Below is a small trained network, with its code and all its weights. Each question gives an input and a class and asks what happens when units are switched off, that is, made to give their printed mean instead of their output.

import numpy as np


def w(rows, s, z=0):
    codes = np.array(rows[::2]) - 128.0
    scale = np.full(codes.shape[1], s)
    scale[-1] = z or s
    return codes * scale


def f(y):
    return y / 2 * (1 + np.tanh(0.7978845608 * (y + 0.044715 * y**3)))


def log_softmax(a):
    a = a - a.max(-1, keepdims=True)
    return a - np.log(np.exp(a).sum(-1, keepdims=True))


def net(x, mask):
    res = np.array(x, float).reshape(1, 5) / 4 @ E
    y = f(res @ A[0][:, :-1].T + A[0][:, -1])
    res = res + np.where(mask, y, B[0][:, -1]) @ B[0][:, :-1]
    return log_softmax(res[-1] @ U[:, :-1].T + U[:, -1])


A, B = {}, {}
E = w([
[137,127,122,127],'x0',
[244,72,213,104],'x1',
[136,159,135,9],'x2',
[193,215,160,193],'x3',
[111,130,140,131],'x4',
],0.013)
A[0] = w([
[114,53,137,198,253],'neuron 1',
[132,220,149,91,113],'neuron 2',
[128,63,105,156,190],'neuron 3',
[128,182,74,216,226],'neuron 4',
[145,79,187,150,116],'neuron 5',
[65,110,81,95,191],'neuron 6',
[157,126,104,60,124],'neuron 7',
[199,190,227,139,80],'neuron 8',
[129,237,93,116,144],'neuron 9',
[158,137,109,111,121],'neuron 10',
[75,88,52,126,156],'neuron 11',
[128,30,199,36,91],'neuron 12',
[129,60,147,134,132],'neuron 13',
[115,60,186,53,191],'neuron 14',
[99,105,93,83,119],'neuron 15',
[183,162,250,50,100],'neuron 16',
],0.015,0.0062)
B[0] = w([
[193,145,215,109,224],'neuron 1',
[61,98,89,75,190],'neuron 2',
[210,145,185,89,181],'neuron 3',
[74,129,248,155,245],'neuron 4',
[207,135,130,75,185],'neuron 5',
[135,227,66,143,237],'neuron 6',
[66,129,130,169,184],'neuron 7',
[142,206,87,120,238],'neuron 8',
[12,74,130,109,213],'neuron 9',
[103,128,143,121,139],'neuron 10',
[191,178,135,112,231],'neuron 11',
[100,80,135,163,239],'neuron 12',
[194,76,170,98,169],'neuron 13',
[141,90,110,163,230],'neuron 14',
[154,143,111,157,193],'neuron 15',
[102,146,104,157,248],'neuron 16',
],0.014,0.015)
U = w([
[180,198,144,84,221],'0',
[113,67,164,248,217],'1',
[135,161,12,155,113],'2',
[87,90,120,16,6],'3',
[196,39,144,58,22],'4',
],0.014,0.0021)

Each question gives the input, the list of numbers given to net, and the class t.
The units are the neurons (one row each of A and B). Each row of codes is followed by its name. A weight is (code - 128) times the scale printed after its matrix; where a second scale follows, it is the last column's (A, B and U).
mask holds one flag per neuron, in row order. A switched-off neuron (its flag False) gives its mean, the last column of its row in B, instead of its output. The means were averaged over made-up inputs and are rounded, as every weight is.
A unit's drop is (log p(t) with every unit on - log p(t) with that unit switched off) / (log p(t) with every unit on - log p(t) with every unit switched off).
The circuit of an input: a set's keep is (log p(t) with only the set's units on - log p(t) with every unit switched off) / (log p(t) with every unit on - log p(t) with every unit switched off). Starting from the 12 units with the biggest drops (on a tie, the unit counted first), units are removed one at a time, each time the one whose removal leaves the highest keep (on an exact tie, the one counted first), for as long as the keep stays at least 0.8.
units of the circuit, in order: the units of the circuit, biggest drop first
k most important neurons: the k neurons with the biggest drops, biggest first
drop of u: that unit's drop, to one decimal
input [0,-8,0,2,2], class 1: 3 most important neurons -> [neuron 4; neuron 9; neuron 8]
input [-4,4,0,-7,-4], class 4: units of the circuit, in order -> [neuron 13]
input [6,6,1,0,5], class 1: 4 most important neurons -> [neuron 12; neuron 6; neuron 16; neuron 11]
input [-3,1,3,1,5], class 2: units of the circuit, in order -> [neuron 4; neuron 1]
input [6,-1,1,-5,3], class 2: 3 most important neurons -> [neuron 4; neuron 1; neuron 6]
input [-3,2,-6,0,-2], class 4: 2 most important neurons -> [neuron 6; neuron 8]
input [2,0,8,-1,-6], class 2: 3 most important neurons -> [neuron 4; neuron 1; neuron 2]
input [5,1,-5,3,-2], class 0: 3 most important neurons -> [neuron 12; neuron 9; neuron 14]
input [-4,0,1,6,-5], class 3: 3 most important neurons -> [neuron 6; neuron 9; neuron 2]
input [5,-8,0,-4,3], class 0: 4 most important neurons -> [neuron 11; neuron 4; neuron 16; neuron 14]
input [-7,5,0,-3,4], class 4: 2 most important neurons -> [neuron 5; neuron 4]
input [-2,1,1,-1,-6], class 1: 2 most important neurons -> [neuron 8; neuron 6]
input [-6,-8,0,-6,6], class 0: 2 most important neurons -> [neuron 11; neuron 16]
input [-1,7,8,0,-8], class 1: 2 most important neurons -> [neuron 12; neuron 6]
input [1,-7,-1,-1,0], class 0: units of the circuit, in order -> [neuron 11]
input [-4,-5,2,1,4], class 3: 2 most important neurons -> [neuron 9; neuron 8]
input [6,5,0,0,-2], class 4: 2 most important neurons -> [neuron 6; neuron 4]
input [0,-6,1,3,-3], class 3: drop of neuron 9 -> 0.2
input [5,6,-6,2,6], class 0: drop of neuron 8 -> 0.2
input [-8,-8,6,3,0], class 3: units of the circuit, in order -> [neuron 9]
input [-1,7,3,7,0], class 2: drop of neuron 16 -> 0.1
input [1,4,7,-1,-8], class 1: drop of neuron 6 -> 0.1
